Moves between nodes:
te: q600->q843, q804->q710, q946->q120, q58->q301, q162->q656, q728->q702, q873->q456, q288->q675, q763->q58, q155->q804, q581->q635, q605->q881, q227->q318, q437->q288, q87->q856, q318->q724, q635->q292, q456->q198, q163->q598, q754->q417, q39->q830, q981->q39, q120->q659, q752->q281, q568->q763, q674->q631, q881->q788, q631->q162, q24->q946, q249->q728, q888->q549, q684->q400, q963->q581, q198->q605, q702->q888, q788->q392, q950->q270, q236->q674, q656->q420, q543->q59, q171->q640, q59->q721, q420->q542, q996->q87, q710->q884, q281->q688, q425->q171, q270->q163, q417->q249, q856->q568, q839->q996, q734->q285, q830->q477, q843->q227, q884->q839, q301->q437, q542->q145, q894->q24, q343->q981, q549->q472, q598->q155, q659->q963, q285->q425, q392->q470, q472->q543, q640->q684, q724->q343, q470->q734, q292->q600, q145->q754, q688->q893, q893->q873
da: q600->q734, q804->q635, q946->q456, q58->q39, q162->q804, q728->q763, q873->q542, q763->q981, q155->q581, q581->q788, q605->q417, q227->q425, q437->q477, q87->q318, q318->q171, q635->q392, q456->q145, q163->q659, q754->q87, q981->q400, q120->q198, q752->q631, q568->q343, q674->q598, q881->q249, q631->q155, q24->q873, q249->q568, q888->q301, q963->q881, q198->q754, q702->q58, q788->q728, q950->q946, q236->q163, q656->q710, q543->q675, q171->q59, q420->q884, q996->q227, q710->q292, q281->q162, q425->q543, q270->q120, q417->q856, q856->q724, q839->q843, q734->q549, q843->q285, q884->q600, q301->q830, q542->q839, q894->q893, q343->q684, q549->q437, q598->q963, q659->q605, q285->q472, q392->q702, q472->q288, q640->q721, q724->q640, q470->q888, q292->q470, q145->q996, q688->q656, q893->q420
gi: q600->q392, q804->q963, q946->q893, q58->q343, q162->q598, q728->q856, q873->q656, q288->q830, q763->q724, q155->q659, q581->q605, q605->q145, q227->q734, q437->q39, q87->q843, q318->q285, q635->q881, q456->q420, q721->q675, q163->q946, q754->q839, q39->q684, q981->q640, q120->q873, q752->q236, q568->q318, q674->q270, q881->q754, q631->q163, q24->q688, q249->q87, q888->q763, q684->q59, q963->q198, q198->q542, q702->q568, q788->q417, q950->q894, q236->q950, q656->q155, q543->q437, q171->q472, q59->q288, q420->q804, q996->q600, q710->q581, q281->q674, q425->q549, q270->q24, q417->q996, q856->q227, q675->q477, q839->q292, q734->q702, q830->q400, q843->q470, q884->q635, q301->q981, q542->q710, q894->q281, q343->q171, q549->q58, q598->q120, q659->q456, q285->q888, q392->q249, q472->q301, q640->q543, q400->q721, q724->q425, q470->q728, q292->q788, q145->q884, q688->q631, q893->q162
zu: q600->q728, q804->q605, q946->q656, q58->q640, q162->q659, q728->q318, q873->q804, q763->q171, q155->q198, q581->q754, q605->q839, q227->q888, q437->q400, q87->q734, q318->q549, q635->q417, q456->q710, q163->q873, q754->q600, q39->q721, q981->q59, q120->q420, q752->q270, q568->q425, q674->q946, q881->q996, q631->q120, q24->q162, q249->q227, q888->q343, q684->q675, q963->q145, q198->q884, q702->q724, q788->q87, q950->q688, q236->q24, q656->q963, q543->q830, q171->q437, q59->q477, q420->q581, q996->q470, q710->q881, q281->q163, q425->q301, q270->q893, q417->q843, q856->q285, q839->q392, q734->q763, q843->q702, q884->q788, q301->q684, q542->q635, q894->q631, q343->q543, q549->q981, q598->q456, q659->q542, q285->q58, q392->q856, q472->q39, q640->q288, q724->q472, q470->q568, q292->q249, q145->q292, q688->q598, q893->q155
ku: q600->q996, q804->q420, q946->q163, q58->q549, q162->q893, q728->q470, q873->q120, q288->q59, q763->q888, q155->q656, q581->q710, q605->q581, q227->q856, q437->q543, q87->q249, q318->q568, q635->q884, q456->q659, q721->q400, q163->q631, q754->q881, q39->q437, q981->q301, q120->q598, q568->q702, q674->q281, q881->q635, q631->q688, q24->q270, q249->q392, q888->q285, q684->q39, q963->q804, q198->q963, q702->q734, q788->q292, q477->q675, q950->q236, q236->q752, q656->q873, q543->q640, q171->q343, q59->q684, q420->q456, q996->q417, q710->q542, q281->q894, q425->q724, q270->q674, q417->q788, q856->q728, q675->q721, q839->q754, q734->q227, q830->q288, q843->q87, q884->q145, q301->q472, q542->q198, q894->q950, q343->q58, q549->q425, q598->q162, q659->q155, q285->q318, q392->q600, q472->q171, q640->q981, q400->q830, q724->q763, q470->q843, q292->q839, q145->q605, q688->q24, q893->q946
ga: q600->q87, q804->q542, q946->q598, q58->q472, q162->q873, q728->q734, q873->q659, q288->q721, q763->q549, q155->q420, q581->q884, q605->q635, q227->q568, q437->q59, q87->q728, q318->q763, q635->q839, q456->q963, q163->q162, q754->q788, q39->q288, q981->q437, q120->q155, q752->q894, q568->q888, q674->q688, q881->q292, q631->q893, q24->q163, q249->q470, q888->q425, q684->q830, q963->q710, q198->q581, q702->q285, q788->q600, q950->q674, q236->q281, q656->q456, q543->q684, q171->q981, q59->q400, q420->q198, q996->q249, q710->q145, q281->q24, q425->q343, q270->q631, q417->q392, q856->q702, q839->q417, q734->q318, q830->q675, q843->q856, q884->q754, q301->q543, q542->q605, q894->q270, q343->q301, q549->q171, q598->q656, q659->q804, q285->q724, q392->q843, q472->q640, q640->q39, q400->q477, q724->q58, q470->q227, q292->q996, q145->q881, q688->q946, q893->q120

The rows follow the links: the fewer symbols apart two nodes are, the more alike their rows tend to be.

Named rows; a name shown again gets a slightly different row:
q788	[-56, -37, 14, 6, 30, 18, -28, -47, 27, 11, -38, 17, 27, -34, 87, 16, 19, -8, 24, 54, 40, -30, 15, 21, 7, -48, -11, 22, -27, 56, -25, 48, -24, 10, -45, -81, -67, -54, -20, -12, -6]
q600	[-45, -58, -1, 15, 6, 13, -14, -37, 40, -19, -53, -30, -26, -36, 81, -19, 29, -1, -27, 57, 81, -22, 43, 27, -11, 9, -45, 26, -28, 39, 11, 28, -46, 11, -38, -80, -35, -47, -19, -1, 8]
q581	[22, 46, 22, -28, 35, 2, -9, 15, -36, 52, 44, 50, 75, 10, -39, 38, -8, -22, 52, -28, -92, 5, -44, -10, 17, -71, 53, -17, 17, 17, -47, 9, 46, -6, 12, 37, -4, 14, 4, -10, -40]
q981	[-59, 23, -28, 13, -26, -4, 8, -7, 12, 5, -18, 79, 10, 36, 37, 71, -69, 55, 85, -23, 22, -2, 5, -18, 31, -20, 55, -1, -27, -81, -14, 5, 16, 9, -20, 25, -55, 14, 14, -5, 49]
q839	[-53, -15, 23, -9, 39, 21, -30, -36, 14, 33, -21, 43, 60, -20, 74, 40, 10, -6, 58, 36, 2, -23, -3, 13, 16, -81, 19, 15, -20, 57, -46, 51, -7, 6, -42, -58, -67, -44, -25, -13, -21]
q830	[-70, -23, -37, 29, -36, -3, 7, -23, 40, -25, -53, 30, -36, 13, 73, 31, -45, 57, 38, 19, 90, -11, 37, 2, 14, 23, 7, 14, -38, -60, 16, 12, -22, 15, -33, -19, -54, -11, 5, -5, 61]
q24	[37, -30, 38, -11, 44, 16, -19, -6, -4, 13, 9, -65, 14, -47, -4, -56, 74, -61, -63, 39, -22, -8, -1, 21, -22, -17, -49, 10, 16, 104, -4, 16, -17, -6, 1, -55, 21, -31, -21, 3, -59]
q301	[-56, 27, -32, 6, -28, -7, 8, -4, 7, 4, -17, 80, 12, 41, 27, 69, -71, 58, 85, -26, 16, -2, 1, -18, 31, -19, 58, -3, -24, -86, -15, -2, 23, 7, -16, 36, -48, 17, 14, -6, 47]
q542	[41, 52, 24, -30, 30, -1, -3, 23, -47, 44, 56, 31, 64, 16, -66, 23, -1, -27, 31, -40, -97, 15, -48, -15, 11, -52, 46, -19, 27, 14, -37, -7, 44, -15, 29, 47, 18, 26, 5, -2, -40]
q420	[71, 41, 22, -27, 20, -1, 9, 34, -46, 26, 60, -12, 30, 5, -87, -20, 20, -38, -18, -39, -92, 23, -42, -12, -7, -12, 16, -23, 37, 19, -11, -28, 32, -18, 44, 51, 62, 32, 8, 2, -43]
q477	[-55, -27, -45, 32, -47, -11, 11, -15, 39, -43, -56, 5, -60, 14, 54, 13, -41, 55, 6, 16, 96, -8, 42, 0, 2, 51, -11, 11, -30, -66, 34, -3, -29, 15, -23, -13, -32, -7, 9, 2, 63]
q400	[-69, -29, -40, 30, -40, -3, 4, -22, 39, -32, -55, 24, -46, 11, 71, 28, -46, 56, 32, 17, 95, -13, 39, 4, 7, 31, 1, 15, -34, -59, 17, 8, -25, 14, -32, -19, -47, -13, 6, 0, 62]
q417	[-53, -46, 12, 10, 22, 21, -24, -43, 32, 3, -47, -1, 7, -38, 88, 4, 23, -5, 8, 62, 57, -24, 25, 23, 3, -31, -25, 25, -28, 56, -14, 43, -34, 12, -48, -81, -58, -50, -22, -10, -4]
q674	[32, -27, 44, -17, 51, 17, -22, -11, -7, 24, 8, -50, 31, -50, -2, -45, 73, -63, -52, 40, -27, -12, -5, 21, -17, -33, -36, 8, 14, 110, -16, 24, -17, -5, -7, -56, 14, -37, -22, -1, -62]
q292	[-53, -30, 17, -2, 36, 21, -27, -39, 23, 26, -32, 29, 44, -28, 82, 29, 12, -7, 44, 46, 25, -25, 8, 15, 11, -69, 2, 19, -26, 56, -36, 50, -17, 9, -43, -67, -70, -48, -23, -12, -18]

Each walk starts at a row. The symbols on each line, taken left to right, move it on to the next node.
Answer with the node's row; about right is enough.
start [-42, -4, 21, -14, 44, 20, -27, -28, 0, 42, -9, 55, 69, -17, 56, 50, 5, -7, 67, 27, -17, -19, -13, 8, 26, -91, 32, 10, -17, 49, -54, 46, 9, 2, -39, -42, -68, -34, -16, -14, -26]
zu ga ga zu da -> [-37, 37, -30, 8, -33, -12, 11, 5, 0, 2, -3, 76, 9, 45, 5, 65, -76, 52, 79, -39, 1, 6, -6, -21, 30, -8, 61, -8, -14, -91, -13, -8, 28, 9, -2, 49, -33, 30, 19, -3, 44]
te gi gi ku da -> [-60, -31, -41, 32, -46, -6, 10, -20, 40, -38, -56, 12, -54, 16, 64, 17, -41, 57, 13, 15, 94, -10, 40, 4, 4, 46, -7, 13, -31, -61, 26, 4, -28, 12, -27, -18, -38, -10, 10, 2, 64]
start [-76, -20, -34, 28, -33, -2, 5, -22, 37, -21, -56, 39, -31, 13, 73, 40, -48, 60, 43, 14, 81, -13, 36, 2, 15, 16, 13, 13, -38, -59, 7, 14, -16, 15, -36, -16, -58, -10, 4, -2, 58]
ku gi ku ku ku gi -> [-77, -10, -35, 22, -29, -5, 2, -24, 33, -10, -47, 56, -13, 21, 70, 54, -55, 59, 62, 9, 67, -13, 27, -2, 21, -1, 24, 11, -34, -64, -1, 16, -7, 17, -33, -8, -66, -10, 7, -4, 56]
gi ku gi -> [-79, -14, -37, 27, -32, -3, 1, -25, 34, -18, -49, 47, -19, 18, 71, 48, -50, 59, 52, 13, 77, -14, 30, -1, 16, 6, 20, 14, -38, -61, 5, 10, -13, 19, -36, -13, -65, -12, 6, -5, 58]
start [-74, -1, -34, 17, -28, -2, 2, -15, 24, -5, -39, 67, 0, 27, 64, 64, -62, 61, 78, -2, 50, -10, 20, -6, 25, -11, 37, 4, -30, -67, -7, 13, 5, 13, -31, 2, -67, -4, 7, -5, 52]
ku gi ku ku ku gi -> [-65, 12, -34, 11, -27, -5, 1, -10, 17, 0, -23, 79, 12, 33, 48, 70, -70, 59, 84, -12, 32, -6, 7, -13, 30, -16, 51, 0, -29, -77, -12, 6, 13, 9, -23, 17, -60, 6, 11, -5, 46]
gi gi gi -> [-74, -5, -34, 20, -28, 0, -2, -23, 27, -8, -42, 62, -7, 21, 67, 61, -57, 59, 68, 4, 59, -10, 21, -5, 26, -5, 32, 11, -38, -64, -6, 15, -1, 15, -34, -7, -64, -3, 8, -7, 52]
start [-32, 39, -28, 3, -37, -11, 13, 11, -5, 1, 2, 71, 8, 49, -6, 64, -73, 54, 71, -43, -2, 8, -9, -25, 27, -2, 60, -12, -12, -95, -10, -12, 30, 3, 1, 60, -25, 33, 23, -5, 43]
ku ku te ku gi -> [-46, 31, -30, 9, -27, -6, 10, 0, 1, 3, -6, 79, 10, 42, 15, 68, -74, 58, 83, -34, 8, -1, -4, -20, 29, -12, 61, -5, -17, -85, -14, 0, 28, 8, -8, 43, -41, 23, 19, -3, 45]
gi da gi gi -> [-64, -29, -40, 31, -43, -4, 10, -20, 42, -34, -55, 20, -47, 13, 68, 20, -42, 56, 23, 16, 93, -10, 40, 3, 9, 39, -6, 15, -36, -61, 25, 4, -25, 15, -30, -20, -42, -11, 8, 3, 64]
start [22, 9, -37, 12, -55, -22, 31, 27, -1, -41, 5, -29, -73, 31, -50, -22, -31, 33, -37, -36, 23, 23, 15, -15, -13, 86, -11, -13, 7, -81, 49, -49, 0, -4, 28, 56, 50, 41, 26, 13, 48]
ga ku te -> [-4, 41, -36, 5, -46, -18, 25, 24, -13, -14, 10, 49, -11, 55, -31, 42, -69, 48, 48, -54, -11, 16, -12, -25, 17, 25, 46, -18, 0, -104, 6, -33, 34, -1, 20, 74, 2, 46, 25, 2, 48]
ku ku te ku gi -> [-21, 42, -34, 5, -38, -15, 20, 18, -10, 1, 8, 68, -2, 51, -16, 55, -73, 53, 66, -50, -8, 9, -11, -25, 24, 5, 58, -15, -9, -96, -2, -19, 32, 3, 9, 66, -17, 38, 24, 0, 44]
start [-36, -57, -7, 24, -3, 7, -9, -36, 41, -29, -53, -42, -41, -34, 67, -29, 27, 1, -38, 59, 82, -21, 41, 25, -15, 27, -54, 26, -21, 32, 23, 19, -49, 9, -32, -75, -24, -42, -15, 0, 16]
da ga ku te -> [4, 42, -33, 4, -47, -21, 26, 29, -14, -15, 17, 38, -22, 54, -40, 36, -65, 46, 36, -56, -7, 19, -9, -27, 14, 39, 42, -16, 4, -102, 14, -38, 31, 0, 22, 79, 11, 53, 30, 4, 47]
gi ku da ku ga ku -> [-70, 8, -33, 17, -31, -4, 2, -15, 16, -2, -31, 72, 2, 30, 56, 67, -65, 59, 83, -6, 43, -8, 9, -7, 29, -18, 46, 6, -33, -75, -13, 11, 9, 13, -27, 10, -67, 3, 9, -8, 51]
start [74, 39, 21, -24, 17, -6, 8, 33, -44, 17, 58, -23, 22, 6, -90, -30, 21, -42, -32, -38, -88, 19, -34, -13, -12, -2, 4, -23, 40, 23, -5, -25, 26, -15, 43, 49, 66, 31, 5, 6, -44]
te ga te ku da zu -> [4, -36, -22, 24, -36, -13, 18, -3, 25, -53, -32, -63, -85, -8, 5, -54, 10, 11, -72, 19, 72, 4, 37, 8, -26, 89, -57, 6, -2, -27, 57, -24, -41, 5, 4, -11, 31, 0, 8, 10, 37]
gi gi ku gi ku gi -> [18, -22, -31, 22, -50, -14, 22, 16, 18, -52, -18, -57, -85, 10, -19, -47, -5, 22, -64, -6, 56, 12, 28, -3, -22, 97, -43, 1, 5, -53, 58, -37, -27, 3, 19, 16, 47, 16, 16, 11, 39]
start [73, -6, 25, -15, 20, -1, 4, 18, -20, 0, 32, -76, -10, -23, -63, -66, 60, -59, -85, 4, -41, 12, -10, 8, -29, 25, -46, -6, 33, 57, 17, -16, -4, -11, 33, -3, 73, 0, -5, 10, -47]
zu ga ga zu da -> [-28, -59, -9, 24, -10, 6, -3, -27, 39, -36, -51, -52, -52, -28, 60, -39, 29, 2, -48, 53, 87, -14, 45, 20, -21, 43, -58, 21, -18, 21, 32, 10, -52, 9, -26, -64, -12, -34, -12, 2, 19]
ga te da -> [-16, 42, -33, 3, -43, -16, 22, 20, -10, -7, 9, 58, -5, 53, -26, 49, -74, 51, 54, -57, -11, 13, -14, -23, 20, 17, 53, -11, -1, -99, 6, -28, 32, -1, 13, 72, -7, 45, 29, 1, 46]
